Below is a small trained network, with its code and all its weights. Each question gives an input and a class and asks what happens when units are switched off, that is, made to give their printed mean instead of their output.

import numpy as np


def w(rows, s, z=0):
    codes = np.array(rows[::2]) - 128.0
    scale = np.full(codes.shape[1], s)
    scale[-1] = z or s
    return codes * scale


def norm(h):
    return h / np.sqrt((h * h).mean(-1, keepdims=True) + 1e-5)


def f(y):
    return np.maximum(y, 0)


def log_softmax(a):
    a = a - a.max(-1, keepdims=True)
    return a - np.log(np.exp(a).sum(-1, keepdims=True))


def net(x, mask):
    res = np.array(x, float).reshape(1, 4) / 4 @ E
    u = 0
    for l in range(4):
        y = f(norm(res) @ A[l][:, :-1].T + A[l][:, -1])
        res = res + np.where(mask[u : u + 9], y, B[l][:, -1]) @ B[l][:, :-1]
        u += 9
    return log_softmax(norm(res)[-1] @ U[:, :-1].T + U[:, -1])


A, B = {}, {}
E = w([
[78,183,155,244],'x0',
[84,254,88,105],'x1',
[105,199,226,95],'x2',
[74,123,150,10],'x3',
],0.0059)
A[0] = w([
[94,179,225,75,151],'0.n0',
[104,149,176,131,143],'0.n1',
[147,26,208,143,87],'0.n2',
[47,144,155,232,133],'0.n3',
[65,35,58,154,111],'0.n4',
[157,182,238,173,157],'0.n5',
[118,181,117,154,221],'0.n6',
[217,126,130,142,254],'0.n7',
[110,186,1,47,142],'0.n8',
],0.0078,0.0015)
B[0] = w([
[165,98,147,101,254],'0.n0',
[217,245,198,140,182],'0.n1',
[188,131,215,90,243],'0.n2',
[138,109,135,100,242],'0.n3',
[124,104,78,66,218],'0.n4',
[192,159,93,116,243],'0.n5',
[161,254,79,159,202],'0.n6',
[175,220,199,91,215],'0.n7',
[128,219,109,87,251],'0.n8',
],0.0064,0.004)
A[1] = w([
[147,195,117,114,220],'1.n0',
[61,187,142,212,133],'1.n1',
[150,17,160,241,2],'1.n2',
[74,136,163,92,58],'1.n3',
[158,151,15,179,148],'1.n4',
[93,37,151,116,101],'1.n5',
[166,1,122,107,126],'1.n6',
[73,103,207,94,208],'1.n7',
[131,32,156,216,9],'1.n8',
],0.009,0.0016)
B[1] = w([
[75,59,231,193,255],'1.n0',
[124,74,224,70,174],'1.n1',
[148,220,72,102,178],'1.n2',
[140,152,165,183,151],'1.n3',
[172,125,214,137,205],'1.n4',
[64,133,226,218,158],'1.n5',
[187,185,105,216,221],'1.n6',
[64,2,162,230,181],'1.n7',
[175,168,129,147,162],'1.n8',
],0.0059,0.0051)
A[2] = w([
[51,151,83,94,191],'2.n0',
[95,142,84,210,112],'2.n1',
[173,170,153,91,181],'2.n2',
[174,115,167,17,190],'2.n3',
[113,122,146,56,193],'2.n4',
[166,146,151,193,221],'2.n5',
[70,108,97,152,20],'2.n6',
[98,254,121,116,253],'2.n7',
[101,108,44,77,35],'2.n8',
],0.012,0.0022)
B[2] = w([
[214,15,144,136,156],'2.n0',
[113,105,122,66,144],'2.n1',
[86,81,46,121,248],'2.n2',
[208,63,167,140,250],'2.n3',
[209,114,96,244,184],'2.n4',
[54,230,165,53,255],'2.n5',
[158,150,15,119,129],'2.n6',
[85,1,14,83,247],'2.n7',
[125,194,72,22,146],'2.n8',
],0.0065,0.0078)
A[3] = w([
[137,214,175,190,213],'3.n0',
[102,106,118,137,38],'3.n1',
[246,101,90,133,210],'3.n2',
[78,156,68,118,252],'3.n3',
[45,98,156,127,181],'3.n4',
[93,105,111,134,52],'3.n5',
[169,123,119,185,199],'3.n6',
[185,125,155,90,179],'3.n7',
[136,123,125,184,143],'3.n8',
],0.012,0.0013)
B[3] = w([
[114,106,120,51,203],'3.n0',
[199,158,148,134,135],'3.n1',
[190,151,127,214,255],'3.n2',
[148,95,167,135,179],'3.n3',
[142,150,163,110,161],'3.n4',
[67,203,156,186,141],'3.n5',
[112,154,194,154,163],'3.n6',
[90,61,101,87,217],'3.n7',
[2,246,190,65,135],'3.n8',
],0.0076,0.0082)
U = w([
[184,37,85,108,132],'0',
[83,128,125,248,7],'1',
[211,36,220,183,141],'2',
[82,115,84,138,116],'3',
[179,198,126,163,118],'4',
[138,153,82,218,85],'5',
[102,159,199,86,158],'6',
],0.017,0.012)

Each question gives the input, the list of numbers given to net, and the class t.
The units are the neurons (one row each of A and B). Each row of codes is followed by its name. A weight is (code - 128) times the scale printed after its matrix; where a second scale follows, it is the last column's (A, B and U).
mask holds one flag per neuron, layer by layer. A switched-off neuron (its flag False) gives its mean, the last column of its row in B, instead of its output. The means were averaged over made-up inputs and are rounded, as every weight is.
A unit's drop is (log p(t) with every unit on - log p(t) with that unit switched off) / (log p(t) with every unit on - log p(t) with every unit switched off).
The circuit of an input: a set's keep is (log p(t) with only the set's units on - log p(t) with every unit switched off) / (log p(t) with every unit on - log p(t) with every unit switched off). Starting from the 12 units with the biggest drops (on a tie, the unit counted first), units are removed one at a time, each time the one whose removal leaves the highest keep (on an exact tie, the one counted first), for as long as the keep stays at least 0.8.
circuit, biggest first: the units of the circuit, biggest drop first
most important unit: the unit with the biggest drop
k most important neurons: the k neurons with the biggest drops, biggest first
top k neurons in layer l: the k neurons of layer l with the biggest drops, biggest first
drop of u: that unit's drop, to one decimal
input [1,7,-4,3], class 0: circuit, biggest first	2.n5
input [1,-6,-8,8], class 2: circuit, biggest first	1.n5; 2.n7
input [7,6,-5,4], class 3: circuit, biggest first	2.n7; 2.n3
input [3,4,-2,3], class 0: top 2 neurons in layer 1	1.n6; 1.n7
input [2,5,-3,1], class 3: circuit, biggest first	2.n7; 2.n3
input [5,6,-2,1], class 6: 4 most important neurons	1.n0; 1.n1; 1.n4; 3.n4
input [-3,5,-1,-4], class 3: 2 most important neurons	2.n7; 0.n8
input [1,-1,5,-5], class 6: 2 most important neurons	2.n5; 1.n0
input [7,-5,-8,2], class 4: top 4 neurons in layer 1	1.n2; 1.n6; 1.n0; 1.n8
input [-6,7,3,8], class 0: 2 most important neurons	0.n8; 2.n7
input [-7,8,-5,-8], class 3: top 2 neurons in layer 1	1.n0; 1.n1
input [-6,3,7,-8], class 0: 4 most important neurons	2.n7; 2.n4; 3.n7; 1.n6
input [-5,1,-8,-3], class 2: 2 most important neurons	1.n4; 3.n2
input [4,-5,-3,5], class 6: most important unit	1.n6
input [1,-6,-5,-1], class 4: top 3 neurons in layer 1	1.n6; 1.n0; 1.n2
input [3,7,2,-3], class 6: 2 most important neurons	1.n0; 1.n1
input [8,3,-8,7], class 0: top 3 neurons in layer 2	2.n7; 2.n0; 2.n3
input [0,1,6,6], class 2: top 2 neurons in layer 2	2.n5; 2.n4
input [2,-6,-7,0], class 4: drop of 1.n0	0.3
input [3,4,-8,-7], class 6: drop of 1.n5	0.0
input [-1,-6,-5,-6], class 4: drop of 2.n3	0.1
input [0,6,5,5], class 0: most important unit	2.n5
